Here is a tiny trained network, its code and every weight. The questions are about switching its units off for an input and a class, where a switched-off unit gives its printed mean instead of its output.

import numpy as np


def w(rows, s, z=0):
    codes = np.array(rows[::2]) - 128.0
    scale = np.full(codes.shape[1], s)
    scale[-1] = z or s
    return codes * scale


def norm(h):
    return h / np.sqrt((h * h).mean(-1, keepdims=True) + 1e-5)


def f(y):
    return np.maximum(y, 0)


def log_softmax(a):
    a = a - a.max(-1, keepdims=True)
    return a - np.log(np.exp(a).sum(-1, keepdims=True))


def net(x, mask):
    res = np.array(x, float).reshape(1, 6) / 4 @ E
    u = 0
    for l in range(2):
        y = f(norm(res) @ A[l][:, :-1].T + A[l][:, -1])
        res = res + np.where(mask[u : u + 12], y, B[l][:, -1]) @ B[l][:, :-1]
        u += 12
    return log_softmax(norm(res)[-1] @ U[:, :-1].T + U[:, -1])


A, B = {}, {}
E = w([
[71,60,205,204,154,86],'x0',
[161,133,183,69,254,59],'x1',
[219,72,101,122,27,64],'x2',
[106,126,119,113,130,115],'x3',
[134,123,125,137,132,131],'x4',
[132,134,137,124,120,134],'x5',
],0.0063)
A[0] = w([
[126,154,90,85,149,109,49],'0.n0',
[56,176,100,169,105,139,141],'0.n1',
[183,126,140,111,147,44,3],'0.n2',
[156,81,154,70,96,101,27],'0.n3',
[118,130,104,154,68,114,116],'0.n4',
[98,91,110,126,120,137,102],'0.n5',
[91,96,116,138,132,247,240],'0.n6',
[132,160,115,135,103,107,87],'0.n7',
[112,181,124,140,184,111,154],'0.n8',
[97,81,187,154,99,172,69],'0.n9',
[165,150,53,104,172,118,161],'0.n10',
[78,163,148,147,100,161,185],'0.n11',
],0.012,0.002)
B[0] = w([
[132,123,209,85,75,175,172],'0.n0',
[196,19,149,145,137,153,222],'0.n1',
[111,52,148,177,138,234,205],'0.n2',
[134,54,91,149,157,144,186],'0.n3',
[60,254,15,137,209,143,213],'0.n4',
[139,171,207,170,48,165,157],'0.n5',
[179,29,149,13,130,132,254],'0.n6',
[115,64,87,100,27,55,153],'0.n7',
[113,244,179,155,96,122,216],'0.n8',
[48,170,139,193,141,47,208],'0.n9',
[136,110,144,36,126,183,206],'0.n10',
[137,29,167,114,144,147,214],'0.n11',
],0.0057,0.0062)
A[1] = w([
[191,123,174,56,76,151,113],'1.n0',
[123,251,125,54,106,179,56],'1.n1',
[208,22,177,126,149,114,246],'1.n2',
[78,116,137,167,71,20,134],'1.n3',
[156,165,188,107,142,140,4],'1.n4',
[151,101,60,51,114,174,129],'1.n5',
[181,119,121,43,192,203,87],'1.n6',
[113,49,8,194,1,111,173],'1.n7',
[132,79,188,131,124,137,78],'1.n8',
[75,133,173,147,180,113,119],'1.n9',
[107,87,226,141,122,141,210],'1.n10',
[129,182,80,57,76,169,106],'1.n11',
],0.0092,0.0022)
B[1] = w([
[130,175,152,171,129,185,196],'1.n0',
[125,39,236,166,115,77,180],'1.n1',
[1,136,104,83,80,142,242],'1.n2',
[139,113,210,48,117,234,176],'1.n3',
[130,104,159,194,122,98,158],'1.n4',
[143,188,62,78,100,109,213],'1.n5',
[156,175,149,128,108,198,223],'1.n6',
[170,139,192,141,155,116,254],'1.n7',
[164,74,64,125,143,94,185],'1.n8',
[157,183,74,145,144,92,190],'1.n9',
[146,124,71,157,140,84,232],'1.n10',
[117,52,68,170,160,33,188],'1.n11',
],0.0098,0.0089)
U = w([
[129,162,114,54,67,253,98],'0',
[168,151,247,155,130,188,252],'1',
[39,50,109,149,128,126,128],'2',
[104,196,132,189,199,79,32],'3',
[213,165,92,127,94,74,56],'4',
],0.017,0.0034)

Each question gives the input, the list of numbers given to net, and the class t.
The units are the neurons (one row each of A and B). Each row of codes is followed by its name. A weight is (code - 128) times the scale printed after its matrix; where a second scale follows, it is the last column's (A, B and U).
mask holds one flag per neuron, layer by layer. A switched-off neuron (its flag False) gives its mean, the last column of its row in B, instead of its output. The means were averaged over made-up inputs and are rounded, as every weight is.
A unit's drop is (log p(t) with every unit on - log p(t) with that unit switched off) / (log p(t) with every unit on - log p(t) with every unit switched off).
The circuit of an input: a set's keep is (log p(t) with only the set's units on - log p(t) with every unit switched off) / (log p(t) with every unit on - log p(t) with every unit switched off). Starting from the 12 units with the biggest drops (on a tie, the unit counted first), units are removed one at a time, each time the one whose removal leaves the highest keep (on an exact tie, the one counted first), for as long as the keep stays at least 0.8.
units of the circuit, in order: the units of the circuit, biggest drop first
k most important neurons: the k neurons with the biggest drops, biggest first
k most important neurons of layer l: the k neurons of layer l with the biggest drops, biggest first
drop when u is switched off: that unit's drop, to one decimal
input [4,1,0,2,-2,0], class 3: 3 most important neurons	[1.n9; 0.n6; 1.n6]
input [3,1,8,6,-8,-6], class 2: units of the circuit, in order	[1.n2]
input [4,-3,1,-2,-7,4], class 1: 2 most important neurons of layer 0	[0.n9; 0.n4]
input [5,-3,1,1,-2,1], class 1: 2 most important neurons	[0.n9; 1.n3]
input [-6,2,-6,-7,0,-4], class 1: 2 most important neurons	[1.n1; 0.n8]
input [8,2,0,7,-4,1], class 3: 2 most important neurons of layer 0	[0.n6; 0.n1]
input [2,1,6,-3,1,-6], class 2: 2 most important neurons	[0.n2; 1.n2]
input [-6,0,2,3,-1,6], class 4: 3 most important neurons of layer 1	[1.n11; 1.n2; 1.n5]
input [-4,1,7,4,-8,-6], class 0: 4 most important neurons of layer 0	[0.n2; 0.n3; 0.n10; 0.n9]
input [0,8,2,8,7,5], class 0: 4 most important neurons	[1.n6; 0.n9; 1.n11; 0.n10]
input [-3,-4,1,1,1,5], class 4: 3 most important neurons	[0.n4; 1.n11; 0.n2]
input [8,7,2,-1,3,0], class 2: 2 most important neurons of layer 1	[1.n2; 1.n7]
input [8,5,-2,-2,-4,-6], class 3: 2 most important neurons	[1.n9; 0.n6]
input [-8,4,-1,4,-4,5], class 1: units of the circuit, in order	[1.n1]
input [1,5,5,-4,-6,3], class 2: 2 most important neurons of layer 0	[0.n6; 0.n2]
input [6,4,-1,7,6,7], class 3: 2 most important neurons of layer 0	[0.n6; 0.n1]
input [4,-5,7,1,-8,-6], class 1: drop when 1.n7 is switched off	0.3
input [-7,7,-8,5,-5,6], class 1: drop when 1.n1 is switched off	0.2
input [-8,3,-6,-3,8,8], class 1: drop when 1.n1 is switched off	0.4
input [4,-4,2,7,-6,-1], class 1: most important neuron	[1.n3]
